Below is a small trained network, with its code and all its weights. Each question gives an input and a class and asks what happens when units are switched off, that is, made to give their printed mean instead of their output.

import numpy as np


def w(rows, s, z=0):
    codes = np.array(rows[::2]) - 128.0
    scale = np.full(codes.shape[1], s)
    scale[-1] = z or s
    return codes * scale


def norm(h):
    return h / np.sqrt((h * h).mean(-1, keepdims=True) + 1e-5)


def f(y):
    return np.maximum(y, 0)


def log_softmax(a):
    a = a - a.max(-1, keepdims=True)
    return a - np.log(np.exp(a).sum(-1, keepdims=True))


def net(x, mask):
    res = np.array(x, float).reshape(1, 5) / 4 @ E
    u = 0
    for l in range(2):
        y = f(norm(res) @ A[l][:, :-1].T + A[l][:, -1])
        res = res + np.where(mask[u : u + 7], y, B[l][:, -1]) @ B[l][:, :-1]
        u += 7
    return log_softmax(norm(res)[-1] @ U[:, :-1].T + U[:, -1])


A, B = {}, {}
E = w([
[128,127,128],'x0',
[130,127,130],'x1',
[134,129,130],'x2',
[97,102,205],'x3',
[138,2,134],'x4',
],0.0071)
A[0] = w([
[71,129,231,180],'0.n1',
[203,71,177,61],'0.n2',
[135,177,106,62],'0.n3',
[122,9,87,152],'0.n4',
[85,223,193,255],'0.n5',
[141,108,69,103],'0.n6',
[84,170,67,65],'0.n7',
],0.013,0.0022)
B[0] = w([
[72,231,205,223],'0.n1',
[62,162,136,188],'0.n2',
[179,243,160,169],'0.n3',
[174,88,116,254],'0.n4',
[14,106,43,250],'0.n5',
[38,3,58,173],'0.n6',
[244,104,86,173],'0.n7',
],0.0048,0.0082)
A[1] = w([
[155,114,60,176],'1.n1',
[117,98,185,71],'1.n2',
[91,99,160,239],'1.n3',
[130,155,50,128],'1.n4',
[65,190,125,237],'1.n5',
[95,9,148,253],'1.n6',
[137,71,60,24],'1.n7',
],0.014,0.0024)
B[1] = w([
[214,114,54,200],'1.n1',
[191,161,197,160],'1.n2',
[161,185,107,191],'1.n3',
[143,205,254,197],'1.n4',
[129,45,93,234],'1.n5',
[130,109,167,254],'1.n6',
[70,101,78,196],'1.n7',
],0.0091,0.0089)
U = w([
[179,196,75,63],'0',
[40,154,133,255],'1',
[146,53,93,207],'2',
[126,94,249,8],'3',
],0.019,0.0021)

Each question gives the input, the list of numbers given to net, and the class t.
The units are the neurons (one row each of A and B). Each row of codes is followed by its name. A weight is (code - 128) times the scale printed after its matrix; where a second scale follows, it is the last column's (A, B and U).
mask holds one flag per neuron, layer by layer. A switched-off neuron (its flag False) gives its mean, the last column of its row in B, instead of its output. The means were averaged over made-up inputs and are rounded, as every weight is.
A unit's drop is (log p(t) with every unit on - log p(t) with that unit switched off) / (log p(t) with every unit on - log p(t) with every unit switched off).
The circuit of an input: a set's keep is (log p(t) with only the set's units on - log p(t) with every unit switched off) / (log p(t) with every unit on - log p(t) with every unit switched off). Starting from the 12 units with the biggest drops (on a tie, the unit counted first), units are removed one at a time, each time the one whose removal leaves the highest keep (on an exact tie, the one counted first), for as long as the keep stays at least 0.8.
units of the circuit, in order: the units of the circuit, biggest drop first
top k neurons: the k neurons with the biggest drops, biggest first
k most important neurons of layer l: the k neurons of layer l with the biggest drops, biggest first
drop of u: that unit's drop, to one decimal
input [1,6,-2,1,-5], class 1: units of the circuit, in order -> [0.n5]
input [-1,-6,8,8,-4], class 1: 2 most important neurons of layer 0 -> [0.n5 0.n1]
input [-7,-4,0,8,0], class 1: 2 most important neurons of layer 0 -> [0.n1 0.n4]
input [-6,-7,-6,2,7], class 3: units of the circuit, in order -> [0.n5 1.n5]
input [-1,2,3,1,6], class 3: top 2 neurons -> [0.n5 1.n6]
input [6,-2,-3,1,8], class 3: 3 most important neurons of layer 0 -> [0.n5 0.n7 0.n2]
input [-5,4,2,1,7], class 3: top 3 neurons -> [0.n5 1.n6 1.n5]
input [0,-2,8,2,2], class 3: top 2 neurons -> [1.n1 0.n5]
input [-4,5,7,1,-2], class 1: top 2 neurons -> [0.n5 1.n1]
input [-5,6,8,7,0], class 1: 2 most important neurons of layer 0 -> [0.n1 0.n4]
input [-7,5,1,6,-4], class 1: drop of 1.n1 -> 0.0
input [2,6,7,8,-4], class 1: drop of 0.n5 -> 0.2
input [3,8,1,1,5], class 3: drop of 1.n6 -> 0.2
input [-2,4,8,7,-4], class 1: top neuron -> [0.n5]
